Here is a tiny trained network, its code and every weight. The questions are about switching its units off for an input and a target symbol, where a switched-off unit gives its printed mean instead of its output.

import numpy as np


def w(rows, s, z=0):
    codes = np.array(rows[::2]) - 128.0
    scale = np.full(codes.shape[1], s)
    scale[-1] = z or s
    return codes * scale


def norm(h):
    return h / np.sqrt((h * h).mean(-1, keepdims=True) + 1e-5)


def f(y):
    return np.maximum(y, 0)


def softmax(a):
    e = np.exp(a - a.max(-1, keepdims=True))
    return e / e.sum(-1, keepdims=True)


def log_softmax(a):
    a = a - a.max(-1, keepdims=True)
    return a - np.log(np.exp(a).sum(-1, keepdims=True))


def net(x, mask):
    ids = ['γζηθλμξπσψω'.index(c) for c in x.split()]
    T = len(ids)
    res = E[ids] + P[:T]
    u = 0
    for l in range(3):
        r = norm(res)
        for j in range(2):
            rows = slice(4 * j, 4 * j + 4)
            q, k, v = (r @ M[l][rows].T for M in (Q, K, V))
            z = softmax(np.where(np.tri(T) > 0, q @ k.T / 4**0.5, -1e9)) @ v
            o = O[l][rows]
            res = res + np.where(mask[u + j], z, o[:, -1]) @ o[:, :-1]
        u += 2
        y = f(norm(res) @ A[l][:, :-1].T + A[l][:, -1])
        res = res + np.where(mask[u : u + 4], y, B[l][:, -1]) @ B[l][:, :-1]
        u += 4
    return log_softmax(norm(res)[-1] @ U[:, :-1].T + U[:, -1])


Q, K, V, O, A, B = {}, {}, {}, {}, {}, {}
E = w([
[73,36,195,119,206,141,86,167],'γ',
[87,91,119,184,143,168,71,182],'ζ',
[187,64,57,191,126,115,79,77],'η',
[104,6,136,159,99,143,189,93],'θ',
[183,226,142,82,117,182,89,237],'λ',
[132,139,179,45,97,77,100,234],'μ',
[174,112,99,73,187,127,187,210],'ξ',
[243,128,110,132,104,176,129,43],'π',
[124,105,193,114,105,198,198,103],'σ',
[171,60,179,163,158,142,9,3],'ψ',
[202,223,60,122,38,106,136,231],'ω',
],0.00058)
P = w([
[162,58,118,46,96,144,139,123],'0',
[210,134,141,229,154,102,141,189],'1',
[141,79,153,75,135,142,121,144],'2',
[46,145,28,85,131,139,131,86],'3',
[132,97,151,91,113,145,111,137],'4',
[169,157,182,255,125,120,179,153],'5',
],0.00099)
Q[0] = w([
[39,75,73,4,114,172,144,72],'L0H0',
[52,61,45,10,87,143,87,63],'L0H0',
[136,149,23,62,157,89,61,113],'L0H0',
[102,170,33,24,172,149,90,90],'L0H0',
[27,149,65,20,132,153,105,82],'L0H1',
[209,130,195,237,149,99,126,189],'L0H1',
[196,73,194,216,67,122,180,92],'L0H1',
[225,107,207,223,178,104,77,183],'L0H1',
],0.0032)
K[0] = w([
[215,88,233,237,86,136,215,173],'L0H0',
[219,45,224,232,65,88,174,181],'L0H0',
[237,117,117,212,141,23,36,232],'L0H0',
[253,159,227,240,191,39,73,237],'L0H0',
[77,91,5,15,169,114,33,113],'L0H1',
[164,146,248,244,61,148,170,181],'L0H1',
[136,139,199,175,77,148,238,87],'L0H1',
[206,99,228,228,99,151,145,175],'L0H1',
],0.0032)
V[0] = w([
[170,151,120,121,206,77,75,126],'L0H0',
[77,98,179,137,106,222,146,139],'L0H0',
[108,102,129,165,108,229,206,139],'L0H0',
[176,131,56,119,169,119,45,171],'L0H0',
[46,136,209,130,156,98,169,165],'L0H1',
[99,108,180,121,204,201,129,85],'L0H1',
[94,120,128,166,29,169,177,135],'L0H1',
[105,138,178,125,93,249,189,96],'L0H1',
],0.0014)
O[0] = w([
[187,117,121,111,178,56,15,159,89],'L0H0',
[30,111,166,62,104,218,179,93,180],'L0H0',
[36,143,166,147,143,208,236,100,198],'L0H0',
[190,142,17,111,199,113,59,159,255],'L0H0',
[246,101,125,91,86,86,19,88,30],'L0H1',
[171,217,140,93,97,32,87,170,109],'L0H1',
[161,125,36,190,202,96,11,115,126],'L0H1',
[207,186,61,102,204,75,71,186,115],'L0H1',
],0.0011,0.00055)
A[0] = w([
[57,174,18,241,220,127,207,166,108],'L0N0',
[94,21,88,155,44,145,94,185,2],'L0N1',
[232,121,124,125,68,167,183,111,63],'L0N2',
[130,27,206,73,11,88,84,74,56],'L0N3',
],0.0011,0.0008)
B[0] = w([
[179,165,239,56,41,98,69,63,254],'L0N0',
[119,88,79,253,178,126,105,143,170],'L0N1',
[116,112,97,107,189,122,98,161,193],'L0N2',
[141,100,228,121,47,86,138,64,215],'L0N3',
],0.0015,0.00077)
Q[1] = w([
[227,188,209,209,117,172,134,231],'L1H0',
[56,187,45,11,36,118,93,107],'L1H0',
[55,104,35,3,164,247,9,157],'L1H0',
[29,84,41,93,183,94,74,24],'L1H0',
[212,106,96,119,130,97,205,107],'L1H1',
[222,109,105,139,154,88,210,109],'L1H1',
[200,69,102,101,128,104,203,113],'L1H1',
[169,101,198,169,165,179,119,148],'L1H1',
],0.0031)
K[1] = w([
[17,225,33,6,76,201,18,122],'L1H0',
[238,194,214,232,28,97,243,246],'L1H0',
[247,144,219,227,192,227,93,252],'L1H0',
[240,56,200,253,208,89,201,81],'L1H0',
[50,129,31,28,59,102,88,37],'L1H1',
[42,150,48,40,102,57,94,37],'L1H1',
[71,97,41,17,127,170,119,82],'L1H1',
[106,157,154,105,185,97,139,124],'L1H1',
],0.0032)
V[1] = w([
[116,180,101,71,49,168,110,242],'L1H0',
[77,131,181,109,202,151,49,135],'L1H0',
[138,118,128,114,159,5,230,156],'L1H0',
[193,171,84,158,100,181,138,68],'L1H0',
[65,96,90,87,132,139,108,92],'L1H1',
[125,89,169,201,123,133,121,166],'L1H1',
[120,56,104,85,62,164,86,161],'L1H1',
[179,146,178,179,124,146,142,151],'L1H1',
],0.0016)
O[1] = w([
[140,162,138,80,173,34,248,98,171],'L1H0',
[138,84,56,152,182,169,194,180,111],'L1H0',
[45,224,183,195,144,90,47,147,110],'L1H0',
[204,92,173,114,44,129,84,112,104],'L1H0',
[109,124,164,176,140,125,52,160,132],'L1H1',
[170,136,116,172,117,113,175,52,158],'L1H1',
[115,186,127,200,150,140,89,122,246],'L1H1',
[172,140,88,104,118,127,194,98,140],'L1H1',
],0.0017,0.0014)
A[1] = w([
[157,113,176,67,151,181,148,98,23],'L1N0',
[183,193,56,202,113,159,129,14,151],'L1N1',
[112,32,167,76,170,214,118,192,9],'L1N2',
[178,254,82,134,72,165,154,159,171],'L1N3',
],0.0017,0.0014)
B[1] = w([
[171,212,63,159,93,131,7,206,168],'L1N0',
[110,124,153,61,150,110,153,231,247],'L1N1',
[116,232,116,182,162,34,111,90,223],'L1N2',
[96,27,156,170,179,117,95,41,255],'L1N3',
],0.0019,0.001)
Q[2] = w([
[29,223,26,8,140,145,40,52],'L2H0',
[23,53,1,45,101,170,24,30],'L2H0',
[84,248,62,1,177,136,60,55],'L2H0',
[3,76,49,19,67,143,50,109],'L2H0',
[196,153,226,247,66,152,98,235],'L2H1',
[37,162,87,25,93,62,29,63],'L2H1',
[173,113,111,172,41,166,161,36],'L2H1',
[33,115,60,17,106,166,42,100],'L2H1',
],0.0028)
K[2] = w([
[234,188,254,240,180,93,202,223],'L2H0',
[239,28,203,251,175,174,186,186],'L2H0',
[230,228,252,180,188,79,176,222],'L2H0',
[188,33,230,239,85,136,214,209],'L2H0',
[180,199,231,224,105,174,83,228],'L2H1',
[31,129,90,19,24,73,53,73],'L2H1',
[155,72,180,126,52,187,129,62],'L2H1',
[24,62,42,26,69,188,56,110],'L2H1',
],0.0032)
V[2] = w([
[97,110,56,160,44,63,172,215],'L2H0',
[100,79,99,153,54,68,123,132],'L2H0',
[72,109,80,185,21,46,152,172],'L2H0',
[101,118,132,63,97,121,125,117],'L2H0',
[208,173,129,223,127,170,151,121],'L2H1',
[66,49,149,92,139,147,74,135],'L2H1',
[135,165,161,138,124,233,164,158],'L2H1',
[100,139,29,195,5,74,111,127],'L2H1',
],0.0013)
O[2] = w([
[127,174,90,21,131,138,85,103,46],'L2H0',
[123,171,72,63,98,112,141,160,107],'L2H0',
[134,182,68,6,140,135,123,126,66],'L2H0',
[79,145,111,123,139,125,122,128,118],'L2H0',
[62,154,114,89,105,103,111,129,144],'L2H1',
[175,129,122,165,135,113,167,91,151],'L2H1',
[105,100,91,101,92,122,117,115,85],'L2H1',
[126,125,145,61,207,137,127,108,3],'L2H1',
],0.0018,0.00076)
A[2] = w([
[158,253,102,68,109,39,169,166,112],'L2N0',
[87,94,113,188,161,189,112,118,149],'L2N1',
[228,194,134,58,50,59,108,144,84],'L2N2',
[171,167,165,205,89,152,161,199,250],'L2N3',
],0.0024,0.0011)
B[2] = w([
[97,1,239,80,132,221,103,230,154],'L2N0',
[125,182,124,141,90,129,187,202,182],'L2N1',
[173,244,47,170,67,10,231,148,153],'L2N2',
[112,140,81,50,143,148,87,74,253],'L2N3',
],0.0021,0.0031)
U = w([
[6,251,123,10,6,251,19,6,163],'γ',
[6,45,250,248,7,244,251,7,254],'ζ',
[242,7,5,5,250,250,246,9,127],'η',
[235,6,6,250,22,251,6,251,79],'θ',
[251,6,251,249,9,203,8,6,234],'λ',
[249,6,149,251,246,5,250,5,95],'μ',
[250,251,6,98,6,35,7,79,112],'ξ',
[8,250,6,249,252,247,249,251,65],'π',
[6,251,250,250,251,10,4,62,115],'σ',
[6,7,251,6,250,205,27,251,51],'ψ',
[238,155,241,6,5,5,230,250,69],'ω',
],0.0033,0.00098)

Each question gives the input, a string of symbols that net reads in full, and the target symbol t.
The units are the heads (4 rows each of Q, K, V and O) and the neurons (one row each of A and B). Each row of codes is followed by its name. A weight is (code - 128) times the scale printed after its matrix; where a second scale follows, it is the last column's (O, A, B and U).
mask holds one flag per unit, layer by layer, with each layer's heads first. A switched-off unit (its flag False) gives its mean, the last column of its rows in O or B, instead of its output. The means were averaged over made-up inputs and are rounded, as every weight is.
A unit's drop is (log p(t) with every unit on - log p(t) with that unit switched off) / (log p(t) with every unit on - log p(t) with every unit switched off).
unit that matters most: the unit with the biggest drop
top k neurons: the k neurons with the biggest drops, biggest first
top k neurons in layer l: the k neurons of layer l with the biggest drops, biggest first
which heads matter: for each layer, one digit per head in row order, 1 if its drop is at least 0.15 and else 0, layers parted by /
input λ η σ γ, target ξ: which heads matter : 11 / 11 / 10
input γ ψ λ γ, target θ: top neuron : (L2N3)
input σ γ μ μ π, target ξ: top 3 neurons : (L1N0; L1N3; L0N3)
input γ θ ψ γ ζ, target π: top 2 neurons : (L0N1; L2N1)
input ζ ω η σ, target ω: which heads matter : 00 / 10 / 00
input μ γ γ, target σ: which heads matter : 01 / 10 / 00
input θ ξ ω η, target σ: top 3 neurons : (L0N0; L2N3; L1N1)
input μ λ ζ μ, target μ: top 2 neurons : (L1N3; L2N3)
input λ ω σ μ, target ω: top 3 neurons : (L2N2; L2N0; L2N3)
input π ζ η μ ψ ξ, target ψ: which heads matter : 00 / 10 / 10
input ξ ω η ξ, target ω: which heads matter : 00 / 10 / 00
input μ γ ω η, target π: which heads matter : 00 / 10 / 01
input γ μ ψ γ, target ψ: top 2 neurons : (L2N0; L1N3)
input π ξ η, target θ: unit that matters most : L0H0
input ζ μ ψ η, target ψ: top 2 neurons : (L1N1; L2N0)
input ζ σ λ γ θ θ, target π: which heads matter : 01 / 10 / 00
input μ σ ω ω γ, target σ: top 3 neurons in layer 1 : (L1N2; L1N0; L1N3)
input σ ψ γ π ψ γ, target λ: which heads matter : 00 / 10 / 10
input η η σ ξ, target ξ: which heads matter : 10 / 10 / 10
input γ η λ γ, target ξ: top 2 neurons : (L1N3; L2N2)
input π σ θ ω, target ζ: unit that matters most : L1N3
input γ ξ σ, target γ: top 3 neurons : (L1N0; L2N3; L1N3)
input ω ζ π η, target η: top 3 neurons : (L0N0; L1N1; L2N3)
input ω ξ ψ μ, target σ: which heads matter : 11 / 10 / 01
input ζ σ ζ ξ γ η, target σ: top 2 neurons in layer 2 : (L2N3; L2N2)
input γ σ γ η, target ζ: top 2 neurons : (L0N0; L2N3)
input σ ξ η θ, target σ: unit that matters most : L1H0
